In the rows, zero is written as 128.
Each row of numbers stands for one element and depends on some of the facts below. Use the named rows to name the rest.

How the elements are related:
Φ z_940 <- z_650,z_560,z_723,z_264
Φ z_867 <- z_64,z_273,z_417
Φ z_603 <- z_362,z_653,z_591,z_741,z_957
Φ z_516 <- z_660,z_841,z_419
Φ z_980 <- z_829,z_167,z_609
Φ z_571 <- z_90,z_54
Φ z_378 <- z_441,z_193
Φ z_885 <- z_450,z_460,z_887
Φ z_806 <- z_108,z_143
Φ z_350 <- z_472,z_902,z_843,z_337,z_482
Φ z_445 <- z_71,z_875,z_716,z_43,z_364
Φ z_498 <- z_880,z_615,z_783,z_599,z_239
Φ z_132 <- z_737,z_311
Φ z_572 <- z_225,z_872,z_439
Φ z_146 <- z_5,z_602,z_425,z_732,z_456,z_642
Φ z_910 <- z_763,z_722,z_856
Φ z_282 <- z_914
Φ z_262 <- z_471,z_232,z_240,z_89
Φ z_694 <- z_466,z_256,z_241,z_164,z_715
Φ z_16 <- z_983,z_551,z_665
Φ z_595 <- z_876,z_91,z_440,z_29,z_178
Φ z_504 <- z_177,z_172
Φ z_860 <- z_463
Φ z_970 <- z_835,z_766
Φ z_903 <- z_677
Φ z_782 <- z_347,z_208
Φ z_698 <- z_150,z_75,z_517
Φ z_624 <- z_662,z_323,z_50,z_997
Φ z_674 <- z_412,z_352,z_707,z_299,z_514
Φ z_604 <- z_373,z_432,z_338,z_750
Φ z_680 <- z_285,z_810,z_118,z_644
Φ z_26 <- z_244
Φ z_619 <- z_541
Φ z_855 <- z_789,z_2
Φ z_530 <- z_774
[z_782,z_694,z_980,z_26,z_737,z_604,z_425,z_642,z_716,z_16,z_715] ξ z_698
[z_694,z_783,z_364] ξ z_350
[z_650,z_472] ξ z_463
[z_660,z_680,z_603] ξ z_716
[z_980,z_350,z_482,z_143] ξ z_774
[z_450,z_855,z_680] ξ z_980
[z_737] ξ z_660
[z_262,z_167,z_54] ξ z_694
[z_914,z_466] ξ z_472
[z_604,z_425,z_244] ξ z_541
[z_273,z_516,z_337] ξ z_282
[z_875] ξ z_782
[z_240] ξ z_514
[z_240,z_674] ξ z_29
[z_240,z_456] ξ z_595
[z_240,z_872] ξ z_450
[z_835,z_517] ξ z_680
[z_347] ξ z_143
[z_417,z_29,z_498,z_364] ξ z_338
[z_910,z_644] ξ z_723
[z_432] ξ z_425
[z_432] ξ z_591
[z_118] ξ z_983
[z_118] ξ z_806
[z_456] ξ z_5
[z_642] ξ z_604
[z_642] ξ z_208
[z_642,z_311,z_603] ξ z_16
[z_783] ξ z_940
[z_244] ξ z_299
[z_599] ξ z_364
[z_208] ξ z_855
[z_680] ξ z_311
[z_885] ξ z_650
[z_439] ξ z_715
[z_2] ξ z_439
[z_782,z_694,z_90,z_26,z_841,z_466,z_232,z_843,z_875,z_378,z_867,z_440,z_417,z_855,z_602,z_150,z_412,z_698,z_285,z_665,z_783,z_722,z_872,z_338,z_311,z_498,z_439,z_644,z_571,z_860,z_193] π ladrak
[z_650,z_262,z_225,z_167,z_240,z_835,z_54,z_970,z_662,z_373,z_674,z_707,z_89,z_264,z_774,z_504] π rebram
[z_64,z_737,z_5,z_609,z_177,z_91,z_677,z_164,z_910,z_653,z_323,z_732,z_75,z_591,z_456,z_517,z_603] π bapi
[z_362,z_660,z_450,z_472,z_763,z_337,z_445,z_551,z_541,z_624,z_750,z_239] π rudradem
[z_829,z_108,z_880,z_604,z_983,z_241,z_619,z_463,z_352,z_282,z_766,z_810,z_482,z_50,z_118,z_806,z_741,z_460,z_143,z_43,z_680,z_885,z_940,z_178,z_146,z_16,z_715] π truskes
[z_980,z_441,z_71,z_914,z_471,z_256,z_902,z_560,z_273,z_350,z_595,z_876,z_615,z_172,z_347,z_132,z_516,z_425,z_432,z_903,z_723,z_419,z_642,z_244,z_599,z_208,z_716,z_29,z_856,z_997,z_299,z_887,z_957,z_789,z_572,z_364,z_2,z_514,z_530] π brefin

Some elements and their rows:
z_364: [127 146  90 142 138 108 155 156 151 122 137  90 139 109 121 155  88 149
 127 111  88 133 107 105 151 201 173 105 129 116 101  82 144 114 137 168
 120  60 157 156 101 108 157 124  83 116 136  90 130 131 115 159 121 127
 133]
z_350: [121 143  70 135 155 116 175 155 134 131 144 101 138 124 108 151  67 170
 148 120 119 135 136 108 152 185 168 126 125 127 106  81 147 118 123 168
 124  54 161 143 114 124 137 141 111 110 140 114 114 128 107 138 119 128
 131]
z_338: [112 137 101 131 146 114 151 166 164 105 124  94 154 133 138 162 114 133
 117 131  76 118 106 112 144 187 163 106 128 124  90  61 149 119 134 142
 157  61 173 175 123 113 158 125  79 117 133  94 121 146 124 161 120 121
 100]
z_445: [110 159 106 123 147 139 163 151 137 139 130  90 127 160 115 177  77 174
 168 118 123 142 145 104 174 186 174 108 126 131 123  78 111 124 116 151
  99  82 171 159 124 148  98 152 101 102 124  80 142 106 112 127 136 120
 140]
z_875: [138 132  79 122 137 109 136 159 181 118 136  94 147 116 132 145 127 133
 109 116  80 113  96 129 137 211 170 100 145 125 104  59 151 103 148 153
 144  64 160 166 110 137 156 142  91 123 128 103 128 154 123 165 106 115
 118]
z_750: [114 156 130 129 135 132 145 148 155 130 121  82 131 142 124 183  96 154
 140 112  83 143 107  98 164 206 182  92 131 118 119  86 116 121 133 155
  97  90 168 172 110 130 122 135  73 112 117  58 159 105 119 145 134 114
 143]
z_741: [109 155  98 152 131 109 139 166 163 128 121  91 141 143 137 177  85 162
 137 129 100 122 104 104 149 182 173  92 122 109 120 111 141 120 130 138
 140  87 154 177 118 116 142 119  88  83 137  68 119 139 147 140 136 115
 113]
z_164: [119 159  87 169 127 105 171 158 115 132 145  90 130 100 122 156  49 156
 126 118  99 140 126  81 167 205 163 107 113 106 109 101 145 120 133 180
 112  42 134 139  94  78 156 106  85 114 153  85 125 121 112 152 135 135
 135]
z_90: [106 146 105 138 140 119 151 168 158 103 123  94 159 135 142 151 116 131
 115 130  79 116 100 107 142 195 176 104 125 120  98  64 152 124 140 138
 156  67 166 178 130 110 160 123  77 120 131  89 120 145 125 161 112 117
  98]
z_514: [118 146 100 142 138 107 159 155 143 118 134  86 140 114 124 173  82 145
 132 120  82 132 118 100 162 187 159 104 121 116  94  77 140 120 121 164
 126  54 164 164 105  98 154 115  75 116 143  88 125 127 118 160 136 129
 127]
z_373: [ 98 155 126 136 141 133 142 164 166 116 107  87 150 164 141 172 109 154
 136 126  93 128  95 107 146 189 188  93 122 118 115  90 131 129 139 126
 136  99 172 187 132 131 131 131  80  94 120  62 135 128 136 141 123 110
 107]
z_541: [100 157 143 134 140 144 157 148 153 112 107  79 135 143 136 183  92 151
 139 104  80 152 102  94 163 197 186  87 122 115 115  93 114 131 138 152
 100  96 172 179 122 113 133 118  67  94 116  45 158 110 116 145 133 120
 135]
z_653: [130 153  81 159 123 100 162 153 125 137 150  92 124  91 118 167  55 149
 124 118  93 138 129  85 171 207 152 105 122 105 109  97 142 111 129 184
 112  39 135 139  85  85 155 110  81 120 154  88 128 123 114 154 140 131
 144]
z_910: [128 184  60 190 168 132 185 153 111 130 172 134 143 119 110 140  71 131
 139 142 152  97 181  80 147 225 186 101 138  98 171 107 166 107 106 181
 143  61 130 117  60  71 133 146  94 122 164 138  99  74 132 166 162  94
 161]
z_723: [108 185 111 188 171 136 170 159 127  92 139 116 167 138 135 153 108 109
 134 146 111  86 148  82 139 211 197  82 123  94 153  91 165 127 101 149
 160  87 160 158  82  52 148 126  54 121 153 109 108  74 145 190 165  90
 136]
z_504: [105 147 101 116 152 130 149 158 168 133 122 101 143 167 124 183  96 165
 150 131 111 126 124 112 152 180 170 107 136 126 117  79 130 115 123 136
 137  89 177 174 133 153 113 151 103  98 123  86 124 128 133 126 129 105
 117]
z_146: [  8 164 104 145 154 138 180 202 193 176 122 199 147 155 101 230  76 169
 113 124 115 172 145  43 153 155 188 143 184 149  85 125 158  96 165 151
 149  60 146 160 113 150 130 154  80 130 108  83  93 101 115 115 134 118
  81]
z_530: [107 154  85 137 147 118 172 158 133 127 139 103 143 124 117 160  73 158
 142 122 107 132 132  96 157 187 170 120 124 123 104  79 146 118 124 167
 128  59 158 152 117 113 142 130  96 118 142 104 114 124 111 143 125 125
 126]
z_378: [110 139  80 121 155 118 162 163 154 118 136 107 155 144 126 158 101 148
 132 138 104 114 130 112 148 181 161 123 132 130  98  54 152 114 126 146
 160  57 171 163 131 132 138 143 104 122 136 116 106 143 123 144 118 113
 103]
z_885: [ 90 167  71 130 133 115 137 179 167 163 131  99 133 145 135 173  50 175
 153 127 115 111 109  86 171 210 169 116 122 114 132  97 133 118 110 146
 139  85 125 160 114 156 123 140 130 127 154 105  93 119 133  91 138 106
 145]
z_662: [ 99 154 126 136 141 132 142 165 166 114 107  89 149 164 142 171 109 155
 137 124  92 126  96 107 144 191 189  93 122 118 116  90 132 129 138 126
 137  99 173 186 132 130 132 130  82  92 120  61 136 128 136 141 123 111
 108]

Rows to name:
No name comes twice in this set of rows, the named rows included.
[119 140 107 150 135 102 147 154 162 116 121 102 140 141 126 195 105 160
 131 133  98 137 123 118 137 150 159  89 136 117  99 117 146 110 137 137
 141  76 180 187 124 105 144 118  66  57 122  55 129 155 153 164 138 120
  91] | z_983
[122 141  86 115 153 131 146 155 173 136 129  97 139 163 120 166 100 174
 150 123 121 128 118 127 142 188 179 110 141 131 124  84 131 113 132 140
 131  90 171 165 126 168 112 161 118  92 119  95 129 135 127 123 116 109
 124] | z_674
[106 158  85 122 127 114 129 180 173 133 129  83 149 125 153 146  99 128
 118 121  69  97  82  97 166 235 171 105 122 114 112  47 140 119 125 146
 148  74 133 167 112 138 152 132 104 164 150 110 110 131 120 132 117 108
 136] | z_466
[109 154 111 120 152 141 166 147 141 139 128  94 132 159 111 181  74 176
 162 119 116 145 134 101 165 189 179 113 128 127 121  82 120 122 122 157
 104  83 175 157 121 145 103 150 102 105 121  82 144 103 113 122 132 114
 141] | z_624
[ 87 177 133 131 130 142 142 167 150 138 111  66 135 148 145 171  64 157
 151 109  80 130  84  72 185 234 191  97 103 108 129  80 108 140 117 150
 100 100 142 167 110 132 122 123  93 142 136  67 143  85 111 111 135 111
 160] | z_472
[ 17 164 130 177 145 122 213 204 136 157 135 171 132 107 105 197  51 143
  91 117  76 206 151   5 160 167 196 144 140 134  77 131 166 111 171 166
 127  25 132 160 102  77 168  99  31 151 125  68 104  80  76 131 131 153
 106] | z_5
[105 192 134 123  89 136 126 141 106 142 123  91 145 154 130 149 116 169
 141 138  98 141  88  95 157 212 209  91 120 115 136  81 135 110 179 150
  75 109 150 169 177 143 111 144  63 124 111  27 168 140 139 140  79  92
 108] | z_337
[109 142  76 135 150 111 157 162 160 140 131 105 135 152 118 191  67 178
 154 135 123 129 137 109 154 161 153 114 132 122 110 106 140 114 112 144
 144  71 165 169 119 135 125 136 111  80 140  94 105 137 139 124 144 116
 115] | z_940
[112 181  75 117  97 110 145 145  98 154 153 117 148 128 110 141  96 171
 139 150 115 129 126  97 157 191 179 123 131 122 118  66 160  91 162 169
 103  66 142 148 173 144 122 152  87 144 133  82 122 161 135 137  80  99
 104] | z_516
[118 177  96 173 171 141 153 166 155  88 138 122 174 147 147 128 149  96
 114 149 111  70 129 104 119 227 210  78 137 105 160  73 174 117 124 134
 183  97 158 165  92  85 151 148  67 124 142 122 106  99 151 193 138  78
 120] | z_644
[108 150 106 151 144 114 167 158 134 108 127  85 146 123 128 164  76 150
 137 120  90 134 115  95 156 186 169 109 112 115  95  83 145 132 125 158
 129  60 166 164 113  89 157 110  77 108 141  85 125 125 115 157 131 132
 119] | z_299

Now the same elements, written a new way:
Named rows:
z_855: [172 127 134  86 159 167 135  90 153 145  59  90 113 102]
z_208: [156 130 101 177 106 114 162 164 137 116 129 155 104 116]
z_843: [124 133 164  91  73 163  89 123 150 179 115  89  80 138]
z_323: [ 99 105 141  70 124 138 111 144 136 132 119 125 132 121]
z_164: [ 98 111 146  71 119 141 108 145 140 129 117 128 128 124]
z_707: [ 72 116 177 125 115  83 133 125 137  79 161  93 156  92]
z_983: [131 121 135 146 114 127 126  83 123 124 166 141 143 141]
z_810: [129 120 135 144 115 128 126  85 124 125 168 143 143 141]
z_680: [166 107 142 164 150 153 176  59 152  94 107 108 143 131]
z_650: [103 112 167 131 114  84 130 144 153  96 122 112 202 140]
z_885: [139 127 131 164 161 123 130  70 134 111 117 110 144 157]
z_193: [148 138 133  61 125 142 100 119 131 168 123 119 110 121]
z_338: [146 127 177  72 151 141 104 127 119 182 130 141  93 125]
z_603: [134 143 146  67 173 168 126 129 136  72  50 149 150 155]
z_282: [141 124 122 160 157 124 119  68 128 103 124 103 141 158]
z_337: [ 95 103 162 151  68 131 127 123 164 142 120 111 115 167]
z_441: [144 134  92 173 108 115 137 167 122 115 146 153  99 119]
z_609: [100 105 140  71 127 139 112 144 134 134 117 125 132 121]
z_872: [158 132 141  66 123 139 121 117 144 171 107 124 116 117]
z_698: [124 181 121  75 173 173 122 110 128 154 102  78 109 138]
z_239: [122  76  98 122 155 133 130 136 139 161 176 139 166 118]

Rows to name:
No name comes twice in this set of rows, the named rows included.
[124 169  83 209 145 159 178 138 136 112  80 129 111  86] | z_980
[118  96 150  74 124 136 140 141 152 133 100 126 139 119] | z_517
[126 159  82 167  88 115 206 179  44 150 127 123 125 140] | z_425
[ 86 130 159 153 168  94 110 130 142  90  91  87 195 146] | z_262
[130 144 142 175 160  65 161 160 116 130 144 194  80 100] | z_364
[154 120 120  56  97 128 125 122  46 189  99  94 123 125] | z_602
[109 109 139  88 171 141 115 129 141 117  74  93 130 132] | z_910
[159 104  61 173 143 118 140 185 134 154 180 151 131 103] | z_615
[146  90 102 146 151 127 130 103 136 162 198 138 175 124] | z_880
[108 101 179 134 116 117 147 139 142  86 127 113 190 113] | z_835
[111 127 142 141 112  92 142  67 134 117 180 121 113 118] | z_352
[ 84 140 144  72 132 150 154 151 142 143 116 118 143 133] | z_737

